[[104 122 143 121]
 [131 124 128 110]
 [138 119 139 117]
 [115 143 137 122]
 [120 136 143 126]]
->
[[121 143 122 104]
 [110 128 124 131]
 [117 139 119 138]
 [122 137 143 115]
 [126 143 136 120]]

[[114 129 147 124 127 149 123 122 121 143 124 127 147]
 [121 129 117 146 142 117 125 138 123 119 145 126 117]
 [140 128 111 132 127 109 131 131 132 115 128 128 109]
 [146 127 116 125 122 119 132 121 133 118 122 126 119]
 [146 128 129 105 113 129 134 118 135 128 109 128 131]]
->
[[147 127 124 143 121 122 123 149 127 124 147 129 114]
 [117 126 145 119 123 138 125 117 142 146 117 129 121]
 [109 128 128 115 132 131 131 109 127 132 111 128 140]
 [119 126 122 118 133 121 132 119 122 125 116 127 146]
 [131 128 109 128 135 118 134 129 113 105 129 128 146]]

[[107 107 109 101 114 130]
 [134 107 109 101 114 130]
 [131 134 109 142 114 130]]
->
[[130 114 101 109 107 107]
 [130 114 101 109 107 134]
 [130 114 142 109 134 131]]

[[129 146 123 124 150 125 124 123 146 121 128 147 139 127]
 [129 137 133 135 137 126 134 121 135 134 127 140 134 125]]
->
[[127 139 147 128 121 146 123 124 125 150 124 123 146 129]
 [125 134 140 127 134 135 121 134 126 137 135 133 137 129]]

[[140 145 141 145 142 110 113 122 124]
 [112 129 137 112 135 133 134 113 113]
 [150 139 131 152 132 110 112 136 138]
 [120 141 146 123 145 120 123 108 111]
 [109 117 124 106 123 144 143 122 121]
 [116 112 116 112 115 146 142 134 132]
 [124 105 104 118 105 150 145 146 142]]
->
[[124 122 113 110 142 145 141 145 140]
 [113 113 134 133 135 112 137 129 112]
 [138 136 112 110 132 152 131 139 150]
 [111 108 123 120 145 123 146 141 120]
 [121 122 143 144 123 106 124 117 109]
 [132 134 142 146 115 112 116 112 116]
 [142 146 145 150 105 118 104 105 124]]

[[127 126 128 126 128 128 132 132]
 [121 120 124 120 133 130 141 141]
 [140 126 154 128 107 108 145 147]
 [137 127 148 128 112 112 141 142]
 [148 144 139 145 108 109 122 127]
 [121 120 124 120 133 130 141 141]
 [140 127 152 129 108 108 143 145]
 [129 129 127 129 125 123 137 139]
 [122 119 127 119 130 128 143 142]]
->
[[132 132 128 128 126 128 126 127]
 [141 141 130 133 120 124 120 121]
 [147 145 108 107 128 154 126 140]
 [142 141 112 112 128 148 127 137]
 [127 122 109 108 145 139 144 148]
 [141 141 130 133 120 124 120 121]
 [145 143 108 108 129 152 127 140]
 [139 137 123 125 129 127 129 129]
 [142 143 128 130 119 127 119 122]]

[[125 149 127 110 111]
 [107 122 110 135 124]
 [132 130 132 133 141]
 [129 151 130 108 111]
 [150 136 151 102 103]
 [140 137 140 114 114]]
->
[[111 110 127 149 125]
 [124 135 110 122 107]
 [141 133 132 130 132]
 [111 108 130 151 129]
 [103 102 151 136 150]
 [114 114 140 137 140]]
---
[[130 116 128 140 127]
 [129 139 124 134 127]
 [116 142 120 129 121]
 [139 122 130 138 128]
 [121 143 121 130 117]
 [128 122 132 119 133]
 [129 120 137 114 135]
 [122 104 115 139 114]
 [118 103 108 144 111]]
->
[[140 127 130 116 128]
 [134 127 129 139 124]
 [129 121 116 142 120]
 [138 128 139 122 130]
 [130 117 121 143 121]
 [119 133 128 122 132]
 [114 135 129 120 137]
 [139 114 122 104 115]
 [144 111 118 103 108]]

[[119 129 112 120 112 122 134 133]
 [130 124 107 126 126 129 127 149]
 [141 134 115 123 129 128 132 146]
 [129 126 125 123 140 122 128 114]
 [126 128 132 135  99 136 130 138]
 [133 131 113 124 114 127 134 142]]
->
[[134 133 119 129 112 120 112 122]
 [127 149 130 124 107 126 126 129]
 [132 146 141 134 115 123 129 128]
 [128 114 129 126 125 123 140 122]
 [130 138 126 128 132 135  99 136]
 [134 142 133 131 113 124 114 127]]

[[123 115 138 135 145]
 [146 133 111 111 134]
 [139 145 107 110 124]
 [129 127 133 140 120]
 [151 127 112 111 149]
 [146 130 115 117 127]
 [129 121 138 137 133]
 [141 149 101 103 120]
 [155 128 109 109 144]]
->
[[135 145 123 115 138]
 [111 134 146 133 111]
 [110 124 139 145 107]
 [140 120 129 127 133]
 [111 149 151 127 112]
 [117 127 146 130 115]
 [137 133 129 121 138]
 [103 120 141 149 101]
 [109 144 155 128 109]]

[[119 131 105 140 139]
 [135 155 137 133 132]
 [118 138 119 136 149]
 [113 121 107 133 115]
 [115 123 113 137 136]
 [113 128 145 117 119]
 [109 121 113 132 130]
 [113 122 127 116 112]
 [130 149 136 137 150]
 [143 142 139 116 137]
 [144 145 141 137 131]]
->
[[140 139 119 131 105]
 [133 132 135 155 137]
 [136 149 118 138 119]
 [133 115 113 121 107]
 [137 136 115 123 113]
 [117 119 113 128 145]
 [132 130 109 121 113]
 [116 112 113 122 127]
 [137 150 130 149 136]
 [116 137 143 142 139]
 [137 131 144 145 141]]

[[138 136 117 116 128]
 [124 116 132 126 150]
 [122 112 132 129 151]
 [136 149 103 105 121]
 [124 115 134 132 149]
 [146 129 113 111 146]]
->
[[116 128 138 136 117]
 [126 150 124 116 132]
 [129 151 122 112 132]
 [105 121 136 149 103]
 [132 149 124 115 134]
 [111 146 146 129 113]]

[[130 123 126 126]
 [133 122 127 132]
 [132 124 130 127]
 [131 123 129 129]
 [130 122 125 132]
 [130 121 127 128]
 [153 124 124 124]
 [157 119 141 124]
 [150 115 142 130]
 [141 115 124 125]]
->
[[126 126 130 123]
 [127 132 133 122]
 [130 127 132 124]
 [129 129 131 123]
 [125 132 130 122]
 [127 128 130 121]
 [124 124 153 124]
 [141 124 157 119]
 [142 130 150 115]
 [124 125 141 115]]
---
[[143 129 120 126 119 116 132]
 [127 119 120 140 125 124 112]
 [132 122 118 136 122 129 116]
 [145 123 126 120 119 113 125]
 [131 121 119 137 120 131 118]
 [148 124 124 120 118 114 126]
 [132 126 105 114 134 132 131]
 [134 130 112 119 131 126 136]
 [144 128 120 125 121 113 132]
 [135 129 115 121 134 129 137]]
->
[[132 116 119 126 120 129 143]
 [112 124 125 140 120 119 127]
 [116 129 122 136 118 122 132]
 [125 113 119 120 126 123 145]
 [118 131 120 137 119 121 131]
 [126 114 118 120 124 124 148]
 [131 132 134 114 105 126 132]
 [136 126 131 119 112 130 134]
 [132 113 121 125 120 128 144]
 [137 129 134 121 115 129 135]]

[[128 129 148 127 128]
 [128 129 148 127 128]
 [128 127 122 152 127]
 [128 127 106 127 127]
 [128 129 146 127 128]
 [129 129 128  99 129]
 [128 127 110 127 127]
 [128 129 148 127 128]
 [127 127 129 146 127]
 [128 129 149 126 128]]
->
[[128 127 148 129 128]
 [128 127 148 129 128]
 [127 152 122 127 128]
 [127 127 106 127 128]
 [128 127 146 129 128]
 [129  99 128 129 129]
 [127 127 110 127 128]
 [128 127 148 129 128]
 [127 146 129 127 127]
 [128 126 149 129 128]]

[[117 113 136 125 118 125 141 125 118]
 [135 125 121 132 102 130 140 140 125]
 [146 146 113 135 126 133 118 139 140]
 [131 139 127 128 150 129 113 123 136]
 [107 107 145 120 129 122 140 116 114]
 [147 146 112 135 124 133 119 140 139]
 [120 118 134 125 123 126 136 125 121]
 [138 148 122 130 153 131 106 125 142]
 [117 122 138 123 143 125 125 117 125]
 [120 118 134 126 122 126 136 126 121]]
->
[[118 125 141 125 118 125 136 113 117]
 [125 140 140 130 102 132 121 125 135]
 [140 139 118 133 126 135 113 146 146]
 [136 123 113 129 150 128 127 139 131]
 [114 116 140 122 129 120 145 107 107]
 [139 140 119 133 124 135 112 146 147]
 [121 125 136 126 123 125 134 118 120]
 [142 125 106 131 153 130 122 148 138]
 [125 117 125 125 143 123 138 122 117]
 [121 126 136 126 122 126 134 118 120]]

[[141 134 135 135 132 135 145 135]
 [144 135 129 131 115 131 144 135]
 [130 118 115 115 126 115 134 121]
 [102 113 114 114 148 106 103 107]
 [114 121 123 121 139 117 113 117]]
->
[[135 145 135 132 135 135 134 141]
 [135 144 131 115 131 129 135 144]
 [121 134 115 126 115 115 118 130]
 [107 103 106 148 114 114 113 102]
 [117 113 117 139 121 123 121 114]]

[[121 131 116 125 123 140 123 134 125]
 [119 133 113 124 122 144 123 136 125]
 [131 122 133 129 130 116 128 120 126]
 [135 116 138 131 129 106 127 116 125]
 [122 131 118 125 124 137 124 132 126]
 [128 127 126 128 128 128 127 128 127]
 [120 133 114 124 123 143 123 135 125]
 [122 130 118 125 124 137 124 132 125]]
->
[[125 134 123 140 123 125 116 131 121]
 [125 136 123 144 122 124 113 133 119]
 [126 120 128 116 130 129 133 122 131]
 [125 116 127 106 129 131 138 116 135]
 [126 132 124 137 124 125 118 131 122]
 [127 128 127 128 128 128 126 127 128]
 [125 135 123 143 123 124 114 133 120]
 [125 132 124 137 124 125 118 130 122]]

[[124 127 111 129 126 148 128 137 153]
 [122 122 118 126 125 140 132 133 142]
 [133 135 117 137 138 137 118 138 133]
 [125 127 114 129 129 147 126 138 147]
 [142 148 112 148 148 137 107 142 132]
 [127 128 119 133 132 135 125 134 136]]
->
[[153 137 128 148 126 129 111 127 124]
 [142 133 132 140 125 126 118 122 122]
 [133 138 118 137 138 137 117 135 133]
 [147 138 126 147 129 129 114 127 125]
 [132 142 107 137 148 148 112 148 142]
 [136 134 125 135 132 133 119 128 127]]
